Below are the code and all the weights of a small trained network. Each question names an input and a target symbol and asks about switching units off, where a switched-off unit gives its printed mean instead of its output.

import numpy as np


def w(rows, s, z=0):
    codes = np.array(rows[::2]) - 128.0
    scale = np.full(codes.shape[1], s)
    scale[-1] = z or s
    return codes * scale


def norm(h):
    return h / np.sqrt((h * h).mean(-1, keepdims=True) + 1e-5)


def f(y):
    return np.maximum(y, 0)


def softmax(a):
    e = np.exp(a - a.max(-1, keepdims=True))
    return e / e.sum(-1, keepdims=True)


def log_softmax(a):
    a = a - a.max(-1, keepdims=True)
    return a - np.log(np.exp(a).sum(-1, keepdims=True))


def net(x, mask):
    ids = ['εζθλξστφψω'.index(c) for c in x.split()]
    T = len(ids)
    res = E[ids] + P[:T]
    u = 0
    for l in range(2):
        r = norm(res)
        for j in range(2):
            rows = slice(4 * j, 4 * j + 4)
            q, k, v = (r @ M[l][rows].T for M in (Q, K, V))
            z = softmax(np.where(np.tri(T) > 0, q @ k.T / 4**0.5, -1e9)) @ v
            o = O[l][rows]
            res = res + np.where(mask[u + j], z, o[:, -1]) @ o[:, :-1]
        u += 2
        y = f(norm(res) @ A[l][:, :-1].T + A[l][:, -1])
        res = res + np.where(mask[u : u + 8], y, B[l][:, -1]) @ B[l][:, :-1]
        u += 8
    return log_softmax(norm(res)[-1] @ U[:, :-1].T + U[:, -1])


Q, K, V, O, A, B = {}, {}, {}, {}, {}, {}
E = w([
[118,133,7],'ε',
[142,46,252],'ζ',
[116,111,116],'θ',
[101,158,143],'λ',
[147,59,125],'ξ',
[99,154,143],'σ',
[152,138,146],'τ',
[75,113,140],'φ',
[90,103,172],'ψ',
[93,200,160],'ω',
],0.03)
P = w([
[51,2,199],'0',
[54,56,175],'1',
[65,79,153],'2',
[73,99,138],'3',
[82,114,124],'4',
[91,128,112],'5',
[95,138,102],'6',
[104,149,92],'7',
[121,163,85],'8',
[126,168,74],'9',
[125,185,71],'10',
[135,191,61],'11',
[143,194,51],'12',
[144,205,45],'13',
],0.0044)
Q[0] = w([
[105,180,136],'L0H0',
[82,149,80],'L0H0',
[6,85,64],'L0H0',
[118,140,80],'L0H0',
[166,146,164],'L0H1',
[109,181,207],'L0H1',
[60,187,121],'L0H1',
[74,65,181],'L0H1',
],0.016)
K[0] = w([
[56,169,229],'L0H0',
[133,197,78],'L0H0',
[31,79,74],'L0H0',
[75,117,75],'L0H0',
[205,127,175],'L0H1',
[140,207,230],'L0H1',
[2,228,236],'L0H1',
[47,13,186],'L0H1',
],0.0089)
V[0] = w([
[92,132,81],'L0H0',
[131,99,124],'L0H0',
[117,194,167],'L0H0',
[2,236,96],'L0H0',
[156,192,232],'L0H1',
[57,34,50],'L0H1',
[216,125,121],'L0H1',
[144,106,196],'L0H1',
],0.008)
O[0] = w([
[84,122,200,152],'L0H0',
[103,126,144,143],'L0H0',
[136,101,86,113],'L0H0',
[211,200,72,204],'L0H0',
[23,45,95,130],'L0H1',
[223,254,42,216],'L0H1',
[53,93,134,2],'L0H1',
[125,139,180,159],'L0H1',
],0.006,0.0032)
A[0] = w([
[120,158,31,2],'L0N0',
[99,77,221,108],'L0N1',
[31,179,52,157],'L0N2',
[88,117,133,87],'L0N3',
[120,1,16,249],'L0N4',
[217,48,86,67],'L0N5',
[55,168,164,226],'L0N6',
[224,87,77,214],'L0N7',
],0.012,0.0048)
B[0] = w([
[143,80,114,161],'L0N0',
[158,122,90,213],'L0N1',
[186,216,109,238],'L0N2',
[89,103,150,147],'L0N3',
[40,158,253,190],'L0N4',
[140,165,186,150],'L0N5',
[90,146,140,255],'L0N6',
[90,147,200,198],'L0N7',
],0.013,0.0081)
Q[1] = w([
[130,251,116],'L1H0',
[29,196,94],'L1H0',
[96,57,55],'L1H0',
[107,209,113],'L1H0',
[72,145,115],'L1H1',
[176,102,206],'L1H1',
[133,111,138],'L1H1',
[133,168,102],'L1H1',
],0.014)
K[1] = w([
[171,228,162],'L1H0',
[7,221,112],'L1H0',
[111,87,75],'L1H0',
[138,211,133],'L1H0',
[151,121,99],'L1H1',
[234,49,191],'L1H1',
[67,93,68],'L1H1',
[180,141,148],'L1H1',
],0.013)
V[1] = w([
[84,204,43],'L1H0',
[126,64,103],'L1H0',
[88,205,115],'L1H0',
[132,126,42],'L1H0',
[158,139,141],'L1H1',
[147,145,109],'L1H1',
[1,145,112],'L1H1',
[211,138,87],'L1H1',
],0.0096)
O[1] = w([
[70,1,198,198],'L1H0',
[212,130,220,5],'L1H0',
[75,137,151,253],'L1H0',
[118,87,172,59],'L1H0',
[139,47,136,146],'L1H1',
[185,152,88,125],'L1H1',
[171,131,165,170],'L1H1',
[161,142,124,76],'L1H1',
],0.0063,0.0056)
A[1] = w([
[29,113,125,156],'L1N0',
[164,149,6,200],'L1N1',
[66,108,104,34],'L1N2',
[137,109,103,33],'L1N3',
[150,136,183,232],'L1N4',
[45,63,156,254],'L1N5',
[206,129,19,216],'L1N6',
[90,149,67,194],'L1N7',
],0.018,0.004)
B[1] = w([
[89,120,138,254],'L1N0',
[191,69,188,171],'L1N1',
[164,94,75,152],'L1N2',
[102,137,147,128],'L1N3',
[109,105,91,214],'L1N4',
[186,137,90,245],'L1N5',
[7,116,153,141],'L1N6',
[159,138,99,221],'L1N7',
],0.017,0.0088)
U = w([
[133,118,137,59],'ε',
[200,65,165,254],'ζ',
[134,118,138,46],'θ',
[216,190,118,143],'λ',
[105,130,250,101],'ξ',
[136,122,136,44],'σ',
[60,69,135,212],'τ',
[202,164,212,69],'φ',
[153,99,35,153],'ψ',
[70,195,96,178],'ω',
],0.024,0.005)

Each question gives the input, a string of symbols that net reads in full, and the target symbol t.
The units are the heads (4 rows each of Q, K, V and O) and the neurons (one row each of A and B). Each row of codes is followed by its name. A weight is (code - 128) times the scale printed after its matrix; where a second scale follows, it is the last column's (O, A, B and U).
mask holds one flag per unit, layer by layer, with each layer's heads first. A switched-off unit (its flag False) gives its mean, the last column of its rows in O or B, instead of its output. The means were averaged over made-up inputs and are rounded, as every weight is.
A unit's drop is (log p(t) with every unit on - log p(t) with that unit switched off) / (log p(t) with every unit on - log p(t) with every unit switched off).
The circuit of an input: a set's keep is (log p(t) with only the set's units on - log p(t) with every unit switched off) / (log p(t) with every unit on - log p(t) with every unit switched off). Starting from the 12 units with the biggest drops (on a tie, the unit counted first), units are removed one at a time, each time the one whose removal leaves the highest keep (on an exact tie, the one counted first), for as long as the keep stays at least 0.8.
units of the circuit, in order: the units of the circuit, biggest drop first
top k neurons: the k neurons with the biggest drops, biggest first
k most important neurons of layer l: the k neurons of layer l with the biggest drops, biggest first
which heads matter: for each layer, one digit per head in row order, 1 if its drop is at least 0.15 and else 0, layers parted by /
drop of u: that unit's drop, to one decimal
input ζ φ φ θ ψ ψ θ ω τ φ φ φ, target ξ: 2 most important neurons of layer 0	L0N2, L0N7
input ω σ ζ ζ σ λ ξ σ, target φ: units of the circuit, in order	L0H0, L1N1, L0N4, L1N5
input θ ψ ζ ζ λ σ σ, target λ: top 4 neurons	L0N4, L0N2, L1N1, L0N1
input θ ψ θ ω ζ ω ζ ε τ ψ ε θ φ φ, target λ: top 2 neurons	L0N2, L1N1
input θ ξ φ φ φ φ, target ξ: 2 most important neurons of layer 1	L1N5, L1N1
input θ σ ζ σ ε τ ω λ ε, target λ: top 3 neurons	L0N4, L0N7, L0N2
input ζ ζ θ τ ψ ζ ζ θ φ τ λ θ, target φ: units of the circuit, in order	L0H1, L1N1
input λ ε λ ξ ψ ε ζ ε λ σ ξ λ λ, target ξ: top 3 neurons	L0N2, L1N5, L1N1
input σ τ φ τ ε σ, target λ: which heads matter	10 / 01
input ε σ ε θ σ τ ε θ θ ξ ζ ζ θ ε, target ξ: which heads matter	01 / 00
input λ θ ε φ ξ φ ψ ω θ ε, target λ: top 3 neurons	L0N4, L0N7, L1N1
input τ ξ ζ θ λ ξ ζ ζ ζ ζ σ ψ ε, target ω: top 3 neurons	L0N4, L0N7, L1N5
input σ ζ ξ θ ζ σ ε ψ λ ξ ω λ, target λ: 3 most important neurons of layer 0	L0N2, L0N1, L0N4
input σ φ φ θ ε θ θ ξ σ φ λ λ, target λ: which heads matter	10 / 10
input φ τ λ ζ τ φ ε ω ε ζ θ λ τ θ, target λ: which heads matter	11 / 10
input τ θ ζ θ ζ λ τ θ ψ θ, target ξ: top neuron	L0N6
input σ ω θ ε ψ ξ ζ θ ε θ ζ, target ζ: top neuron	L0N2
input θ ω ξ ω ζ λ λ ξ θ λ τ θ λ ξ, target ξ: which heads matter	00 / 00
input ω λ ψ ψ θ θ ξ ψ σ σ σ θ, target φ: top 2 neurons	L1N1, L0N4
input τ λ ω λ ω λ θ λ θ θ θ θ λ, target ξ: which heads matter	10 / 01
input ψ λ λ σ θ τ φ ζ φ σ ζ φ, target φ: top 3 neurons	L0N2, L1N1, L0N4
input ω θ ξ λ σ ξ ψ ψ λ λ, target φ: which heads matter	10 / 00
input θ ξ λ σ λ σ φ λ, target φ: 4 most important neurons of layer 1	L1N1, L1N0, L1N5, L1N7
input ε ψ σ θ τ ψ ξ τ θ ξ θ τ, target τ: which heads matter	01 / 00
input θ ξ θ ω φ θ τ φ, target λ: which heads matter	11 / 00
input τ λ ω φ ψ σ φ φ, target φ: 4 most important neurons of layer 0	L0N2, L0N4, L0N1, L0N6
input σ λ ω σ ψ ω θ σ, target φ: drop of L1N5	0.3
input ω σ ψ τ ψ ε ζ ξ, target ξ: drop of L1N0	0.0
